Below is a small trained network, with its code and all its weights. Each question gives an input and a class and asks what happens when units are switched off, that is, made to give their printed mean instead of their output.

import numpy as np


def w(rows, s, z=0):
    codes = np.array(rows[::2]) - 128.0
    scale = np.full(codes.shape[1], s)
    scale[-1] = z or s
    return codes * scale


def norm(h):
    return h / np.sqrt((h * h).mean(-1, keepdims=True) + 1e-5)


def f(y):
    return y / 2 * (1 + np.tanh(0.7978845608 * (y + 0.044715 * y**3)))


def log_softmax(a):
    a = a - a.max(-1, keepdims=True)
    return a - np.log(np.exp(a).sum(-1, keepdims=True))


def net(x, mask):
    res = np.array(x, float).reshape(1, 8) / 4 @ E
    u = 0
    for l in range(4):
        y = f(norm(res) @ A[l][:, :-1].T + A[l][:, -1])
        res = res + np.where(mask[u : u + 3], y, B[l][:, -1]) @ B[l][:, :-1]
        u += 3
    return log_softmax(norm(res)[-1] @ U[:, :-1].T + U[:, -1])


A, B = {}, {}
E = w([
[34,157,223,149],'x0',
[125,108,121,125],'x1',
[120,237,77,191],'x2',
[135,169,136,154],'x3',
[110,126,98,52],'x4',
[96,254,4,245],'x5',
[132,111,137,135],'x6',
[129,131,135,128],'x7',
],0.0068)
A[0] = w([
[221,144,48,31,130],'L0N0',
[103,168,199,153,87],'L0N1',
[3,148,223,77,250],'L0N2',
],0.0056,0.0021)
B[0] = w([
[187,118,186,77,191],'L0N0',
[45,193,141,49,147],'L0N1',
[3,162,113,79,252],'L0N2',
],0.0079,0.0031)
A[1] = w([
[254,129,93,185,251],'L1N0',
[85,128,43,37,133],'L1N1',
[130,69,96,169,29],'L1N2',
],0.0093,0.0026)
B[1] = w([
[206,102,90,46,255],'L1N0',
[157,238,127,255,177],'L1N1',
[148,224,120,118,122],'L1N2',
],0.007,0.0053)
A[2] = w([
[146,155,26,94,251],'L2N0',
[254,206,224,155,51],'L2N1',
[49,101,61,145,132],'L2N2',
],0.0083,0.002)
B[2] = w([
[220,86,194,210,254],'L2N0',
[153,177,143,1,161],'L2N1',
[83,156,240,196,167],'L2N2',
],0.009,0.0037)
A[3] = w([
[166,166,232,3,208],'L3N0',
[43,155,191,239,35],'L3N1',
[115,151,93,179,5],'L3N2',
],0.0057,0.0031)
B[3] = w([
[129,70,145,42,253],'L3N0',
[97,154,190,116,214],'L3N1',
[102,176,109,254,105],'L3N2',
],0.011,0.0035)
U = w([
[95,83,105,110,254],'0',
[164,133,154,97,82],'1',
[204,142,112,147,81],'2',
[161,145,45,198,182],'3',
[64,102,169,107,111],'4',
[5,168,136,118,28],'5',
[25,176,138,174,91],'6',
[62,178,124,228,55],'7',
],0.013,0.0038)

Each question gives the input, the list of numbers given to net, and the class t.
The units are the neurons (one row each of A and B). Each row of codes is followed by its name. A weight is (code - 128) times the scale printed after its matrix; where a second scale follows, it is the last column's (A, B and U).
mask holds one flag per neuron, layer by layer. A switched-off neuron (its flag False) gives its mean, the last column of its row in B, instead of its output. The means were averaged over made-up inputs and are rounded, as every weight is.
A unit's drop is (log p(t) with every unit on - log p(t) with that unit switched off) / (log p(t) with every unit on - log p(t) with every unit switched off).
The circuit of an input: a set's keep is (log p(t) with only the set's units on - log p(t) with every unit switched off) / (log p(t) with every unit on - log p(t) with every unit switched off). Starting from all 12 units, units are removed one at a time, each time the one whose removal leaves the highest keep (on an exact tie, the one counted first), for as long as the keep stays at least 0.8.
units of the circuit, in order: the units of the circuit, biggest drop first
top k neurons: the k neurons with the biggest drops, biggest first
top k neurons in layer l: the k neurons of layer l with the biggest drops, biggest first
drop of u: that unit's drop, to one decimal
input [1,6,-3,-3,8,3,-8,3], class 6: units of the circuit, in order -> (L1N1)
input [6,-2,5,-5,0,-6,0,1], class 5: units of the circuit, in order -> (L0N2; L2N0)
input [-1,-2,-8,-6,1,5,-1,-2], class 2: units of the circuit, in order -> (L0N2; L1N1)
input [4,-4,2,-4,7,-6,8,-1], class 5: top 2 neurons -> (L0N2; L1N0)
input [4,-8,-5,0,3,1,1,-5], class 6: units of the circuit, in order -> (L1N1; L0N2; L1N0)
input [2,-3,-3,-2,5,2,-3,-2], class 6: top 2 neurons -> (L1N1; L0N2)
input [1,5,-7,0,7,1,-5,-6], class 6: units of the circuit, in order -> (L1N0; L1N1; L2N2)
input [2,5,2,1,-1,-4,7,2], class 5: top 2 neurons in layer 0 -> (L0N2; L0N0)
input [2,1,-8,1,0,1,-3,3], class 6: top 2 neurons -> (L0N2; L1N0)
input [-2,-4,-7,-4,6,8,-3,-3], class 2: top 2 neurons -> (L0N2; L0N0)
input [2,5,1,6,-6,-5,-4,0], class 5: drop of L0N1 -> 0.1
input [1,8,-3,-7,-1,4,-8,2], class 6: drop of L1N2 -> -0.1
input [4,6,-3,0,5,2,-3,3], class 6: drop of L1N1 -> 0.2
input [1,0,8,-4,4,1,1,0], class 7: top neuron -> (L1N0)
